Below is a small trained network, with its code and all its weights. Each question gives an input and a target symbol and asks what happens when units are switched off, that is, made to give their printed mean instead of their output.

import numpy as np


def w(rows, s, z=0):
    codes = np.array(rows[::2]) - 128.0
    scale = np.full(codes.shape[1], s)
    scale[-1] = z or s
    return codes * scale


def norm(h):
    return h / np.sqrt((h * h).mean(-1, keepdims=True) + 1e-5)


def f(y):
    return y / 2 * (1 + np.tanh(0.7978845608 * (y + 0.044715 * y**3)))


def softmax(a):
    e = np.exp(a - a.max(-1, keepdims=True))
    return e / e.sum(-1, keepdims=True)


def log_softmax(a):
    a = a - a.max(-1, keepdims=True)
    return a - np.log(np.exp(a).sum(-1, keepdims=True))


def net(x, mask):
    ids = ['αβζηθλμσφψω'.index(c) for c in x.split()]
    T = len(ids)
    res = E[ids] + P[:T]
    u = 0
    for l in range(2):
        r = norm(res)
        for j in range(3):
            rows = slice(4 * j, 4 * j + 4)
            q, k, v = (r @ M[l][rows].T for M in (Q, K, V))
            z = softmax(np.where(np.tri(T) > 0, q @ k.T / 4**0.5, -1e9)) @ v
            o = O[l][rows]
            res = res + np.where(mask[u + j], z, o[:, -1]) @ o[:, :-1]
        u += 3
        y = f(norm(res) @ A[l][:, :-1].T + A[l][:, -1])
        res = res + np.where(mask[u : u + 4], y, B[l][:, -1]) @ B[l][:, :-1]
        u += 4
    return log_softmax(norm(res)[-1] @ U[:, :-1].T + U[:, -1])


Q, K, V, O, A, B = {}, {}, {}, {}, {}, {}
E = w([
[131,177,118,131,118,87,191,132,166],'α',
[115,123,106,142,105,93,198,130,180],'β',
[137,88,115,139,158,70,187,148,130],'ζ',
[195,130,79,166,123,56,167,118,99],'η',
[84,110,150,178,169,138,138,174,178],'θ',
[152,77,163,231,158,116,115,129,77],'λ',
[89,136,166,123,205,80,126,202,87],'μ',
[170,121,153,192,62,169,96,128,120],'σ',
[163,244,87,173,173,109,91,131,137],'φ',
[106,122,81,90,131,128,131,210,155],'ψ',
[159,192,108,69,115,99,103,179,43],'ω',
],0.011)
P = w([
[180,157,191,144,111,120,248,169,160],'0',
[1,188,61,237,47,34,203,189,132],'1',
[31,127,136,111,82,63,90,52,145],'2',
[214,156,209,75,124,92,148,141,196],'3',
[44,165,53,218,64,109,165,216,101],'4',
[92,133,117,95,150,229,183,75,99],'5',
[224,112,148,82,148,123,121,145,182],'6',
[55,152,56,183,81,147,97,201,90],'7',
[69,66,45,107,131,156,61,70,111],'8',
[216,89,126,75,162,170,90,154,164],'9',
[125,116,52,143,108,185,89,211,92],'10',
],0.014)
Q[0] = w([
[132,96,110,120,118,55,75,102,144],'L0H0',
[115,117,166,144,129,107,85,140,117],'L0H0',
[101,109,112,113,94,114,83,132,167],'L0H0',
[148,150,118,133,105,108,123,171,139],'L0H0',
[132,90,166,136,149,153,152,172,124],'L0H1',
[136,83,160,149,135,115,135,123,148],'L0H1',
[148,105,106,117,78,119,121,125,105],'L0H1',
[115,145,128,39,153,113,114,48,131],'L0H1',
[157,150,189,68,127,170,121,121,120],'L0H2',
[107,133,112,110,91,80,38,151,128],'L0H2',
[173,162,113,181,96,129,152,254,116],'L0H2',
[94,154,73,170,124,172,168,165,52],'L0H2',
],0.016)
K[0] = w([
[148,158,99,116,189,170,211,108,54],'L0H0',
[130,109,185,197,131,153,134,162,110],'L0H0',
[108,118,135,111,105,232,175,139,164],'L0H0',
[151,181,80,146,126,47,145,174,187],'L0H0',
[143,51,146,136,171,159,75,156,130],'L0H1',
[129,57,179,108,142,133,148,75,139],'L0H1',
[121,26,131,116,86,135,91,116,99],'L0H1',
[81,135,177,182,53,67,189,154,128],'L0H1',
[107,193,137,166,69,33,181,124,152],'L0H2',
[154,169,82,85,144,228,160,207,84],'L0H2',
[181,86,46,83,128,153,9,177,111],'L0H2',
[128,125,89,92,163,199,18,105,93],'L0H2',
],0.011)
V[0] = w([
[117,137,211,171,139,128,123,79,69],'L0H0',
[148,242,150,77,150,125,138,91,118],'L0H0',
[94,161,186,91,59,146,121,134,154],'L0H0',
[74,160,166,74,200,123,139,189,125],'L0H0',
[154,156,87,92,165,142,143,77,155],'L0H1',
[160,42,138,137,121,135,188,155,156],'L0H1',
[128,115,111,130,89,88,158,90,129],'L0H1',
[116,133,213,105,94,126,145,162,80],'L0H1',
[140,201,113,81,174,70,128,129,40],'L0H2',
[58,106,132,78,146,119,153,182,210],'L0H2',
[152,122,71,44,6,150,139,125,139],'L0H2',
[116,57,132,65,167,94,141,168,68],'L0H2',
],0.013)
O[0] = w([
[173,176,122,218,82,69,146,77,184,65],'L0H0',
[149,206,143,93,44,134,201,65,128,136],'L0H0',
[121,82,54,114,63,107,153,55,134,144],'L0H0',
[150,90,107,122,108,226,156,93,196,154],'L0H0',
[131,160,67,149,138,114,174,159,159,73],'L0H1',
[151,142,97,56,51,140,171,126,122,254],'L0H1',
[135,89,103,139,135,141,159,120,90,175],'L0H1',
[147,112,145,53,176,151,63,157,56,150],'L0H1',
[122,164,172,113,181,56,169,11,134,137],'L0H2',
[83,146,125,151,132,175,28,86,186,212],'L0H2',
[142,180,89,95,98,49,52,155,78,134],'L0H2',
[101,132,145,161,156,139,88,22,31,87],'L0H2',
],0.011,0.0053)
A[0] = w([
[222,119,157,236,164,64,124,162,199,6],'L0N0',
[121,109,161,129,174,205,124,78,116,218],'L0N1',
[218,116,158,100,99,173,113,171,201,112],'L0N2',
[125,121,121,128,129,9,111,115,71,3],'L0N3',
],0.012,0.0041)
B[0] = w([
[60,156,60,104,172,125,167,123,253,161],'L0N0',
[103,173,118,122,151,102,210,157,102,184],'L0N1',
[175,126,142,114,200,51,174,98,73,254],'L0N2',
[94,34,75,156,210,106,90,116,147,171],'L0N3',
],0.015,0.0083)
Q[1] = w([
[158,146,111,128,104,119,117,248,92],'L1H0',
[129,94,131,121,193,210,191,126,112],'L1H0',
[162,139,217,157,136,69,60,173,119],'L1H0',
[63,186,127,94,180,133,60,91,30],'L1H0',
[100,110,152,193,119,126,19,132,160],'L1H1',
[148,84,184,105,67,167,167,95,167],'L1H1',
[63,59,178,154,150,141,88,126,160],'L1H1',
[165,36,73,58,89,85,122,94,147],'L1H1',
[94,156,79,128,106,85,140,252,146],'L1H2',
[182,138,151,152,170,167,78,84,152],'L1H2',
[153,174,199,118,175,199,122,92,166],'L1H2',
[86,121,173,116,119,188,72,57,161],'L1H2',
],0.012)
K[1] = w([
[174,193,128,124,137,157,148,244,114],'L1H0',
[60,143,136,179,171,200,122,137,101],'L1H0',
[137,77,222,109,173,59,58,172,164],'L1H0',
[133,176,92,126,234,108,84,65,58],'L1H0',
[119,148,130,163,43,172,67,103,183],'L1H1',
[111,111,210,66,140,119,107,90,224],'L1H1',
[51,84,142,106,91,156,98,137,156],'L1H1',
[201,16,26,82,153,112,56,108,130],'L1H1',
[169,165,158,28,185,71,105,186,141],'L1H2',
[97,92,127,183,92,110,135,160,156],'L1H2',
[14,147,145,188,128,91,107,84,178],'L1H2',
[83,113,127,139,52,85,104,91,91],'L1H2',
],0.011)
V[1] = w([
[240,133,128,98,113,139,90,159,179],'L1H0',
[207,192,169,55,222,186,200,136,115],'L1H0',
[163,57,115,65,191,89,212,59,201],'L1H0',
[178,221,47,173,101,152,136,17,75],'L1H0',
[133,111,114,13,180,105,65,97,195],'L1H1',
[162,208,135,99,116,43,168,179,183],'L1H1',
[153,63,79,253,146,70,159,185,67],'L1H1',
[243,138,64,137,145,168,207,68,94],'L1H1',
[185,45,177,120,209,122,67,137,117],'L1H2',
[89,142,46,132,199,103,120,224,159],'L1H2',
[203,125,102,94,139,151,193,166,104],'L1H2',
[25,25,167,76,112,86,77,131,108],'L1H2',
],0.006)
O[1] = w([
[177,152,108,59,92,193,149,88,139,80],'L1H0',
[138,225,130,227,1,98,199,107,142,174],'L1H0',
[163,171,162,187,73,122,44,123,117,217],'L1H0',
[71,111,201,110,89,125,129,185,181,112],'L1H0',
[114,105,115,203,160,79,87,124,164,165],'L1H1',
[121,13,120,83,153,136,71,85,136,174],'L1H1',
[97,95,98,65,69,174,230,97,192,165],'L1H1',
[99,70,191,67,127,119,110,142,180,185],'L1H1',
[99,188,132,133,93,123,168,67,173,138],'L1H2',
[92,94,160,159,96,79,173,145,114,132],'L1H2',
[179,220,124,191,130,112,78,96,102,253],'L1H2',
[141,90,149,102,61,157,203,122,156,85],'L1H2',
],0.0073,0.007)
A[1] = w([
[147,134,106,124,117,162,116,216,154,15],'L1N0',
[220,150,250,111,146,137,178,107,155,69],'L1N1',
[163,130,160,121,184,105,150,136,172,237],'L1N2',
[147,55,137,183,128,182,174,153,127,1],'L1N3',
],0.017,0.0077)
B[1] = w([
[183,167,174,111,149,164,134,15,120,142],'L1N0',
[226,91,41,66,120,152,118,141,4,225],'L1N1',
[134,190,117,124,207,158,64,166,167,247],'L1N2',
[151,9,172,214,119,77,126,138,114,144],'L1N3',
],0.016,0.013)
U = w([
[130,159,175,116,104,51,142,17,147,126],'α',
[113,99,179,72,71,140,85,94,204,214],'β',
[24,84,83,100,131,219,110,164,93,49],'ζ',
[93,107,12,134,89,44,191,157,137,2],'η',
[140,123,104,188,162,249,158,10,127,24],'θ',
[142,56,193,201,105,132,148,188,135,250],'λ',
[65,195,208,144,146,114,205,154,61,157],'μ',
[204,148,146,71,121,128,166,157,57,202],'σ',
[132,155,123,132,179,171,138,191,255,177],'φ',
[123,192,118,209,63,168,51,131,109,120],'ψ',
[124,129,136,140,239,73,46,103,83,45],'ω',
],0.0093,0.0045)

Each question gives the input, a string of symbols that net reads in full, and the target symbol t.
The units are the heads (4 rows each of Q, K, V and O) and the neurons (one row each of A and B). Each row of codes is followed by its name. A weight is (code - 128) times the scale printed after its matrix; where a second scale follows, it is the last column's (O, A, B and U).
mask holds one flag per unit, layer by layer, with each layer's heads first. A switched-off unit (its flag False) gives its mean, the last column of its rows in O or B, instead of its output. The means were averaged over made-up inputs and are rounded, as every weight is.
A unit's drop is (log p(t) with every unit on - log p(t) with that unit switched off) / (log p(t) with every unit on - log p(t) with every unit switched off).
The circuit of an input: a set's keep is (log p(t) with only the set's units on - log p(t) with every unit switched off) / (log p(t) with every unit on - log p(t) with every unit switched off). Starting from the 12 units with the biggest drops (on a tie, the unit counted first), units are removed one at a time, each time the one whose removal leaves the highest keep (on an exact tie, the one counted first), for as long as the keep stays at least 0.8.
circuit, biggest first: the units of the circuit, biggest drop first
unit that matters most: the unit with the biggest drop
k most important neurons: the k neurons with the biggest drops, biggest first
k most important neurons of layer l: the k neurons of layer l with the biggest drops, biggest first
which heads matter: for each layer, one digit per head in row order, 1 if its drop is at least 0.15 and else 0, layers parted by /
input λ σ φ, target φ: circuit, biggest first => L0H0, L0N0, L0H2
input α φ σ, target β: unit that matters most => L0H0
input ω ω φ μ η, target φ: which heads matter => 010 / 000
input ψ φ ψ, target ζ: circuit, biggest first => L0H0, L0H2, L1H2
input η μ η θ β ζ ψ μ μ, target μ: which heads matter => 000 / 000
input ω θ η η β ψ ζ λ, target ψ: which heads matter => 001 / 000
input ψ μ ω λ η, target ω: circuit, biggest first => L0H2, L0N3
input ψ μ ψ, target ζ: circuit, biggest first => L0H0, L1H2, L0H2
input θ λ φ α λ θ, target σ: which heads matter => 101 / 000
input θ μ ω α ψ θ, target α: which heads matter => 101 / 000
input ψ μ φ, target ζ: circuit, biggest first => L0H0, L0N2, L1H2
input η β μ η ψ β η, target φ: circuit, biggest first => L0H1, L1N1, L0N0
input ω ω η, target α: circuit, biggest first => L0H0, L1N1
input α λ ψ λ α, target ψ: most important neuron => L0N2
input ζ σ η λ φ σ, target ω: circuit, biggest first => L0N3, L0H2, L0H0
input σ β ζ η λ θ θ α θ, target λ: which heads matter => 001 / 000
input φ η ω, target σ: circuit, biggest first => L0H2, L1N1
input α β θ, target β: which heads matter => 100 / 000
input σ η λ, target η: which heads matter => 101 / 000
input θ φ β ψ ψ η φ ψ θ φ β, target φ: circuit, biggest first => L0H1, L1N1
input λ μ φ μ μ μ θ η ζ, target θ: circuit, biggest first => L0H0
input ψ ζ σ, target ζ: 2 most important neurons of layer 0 => L0N1, L0N2
input η β ω λ η β η ω, target ω: which heads matter => 001 / 000
input θ θ ψ, target λ: which heads matter => 101 / 000
input σ σ λ ψ μ θ θ η α η λ, target λ: which heads matter => 001 / 000
input σ ω ψ α μ α ψ ψ φ, target β: 2 most important neurons => L0N2, L1N1
input μ λ β λ ψ ψ ζ ψ φ β μ, target φ: unit that matters most => L0H1
input η μ ζ ζ α μ β ψ θ, target θ: which heads matter => 101 / 000
input λ α μ η β, target μ: which heads matter => 001 / 000
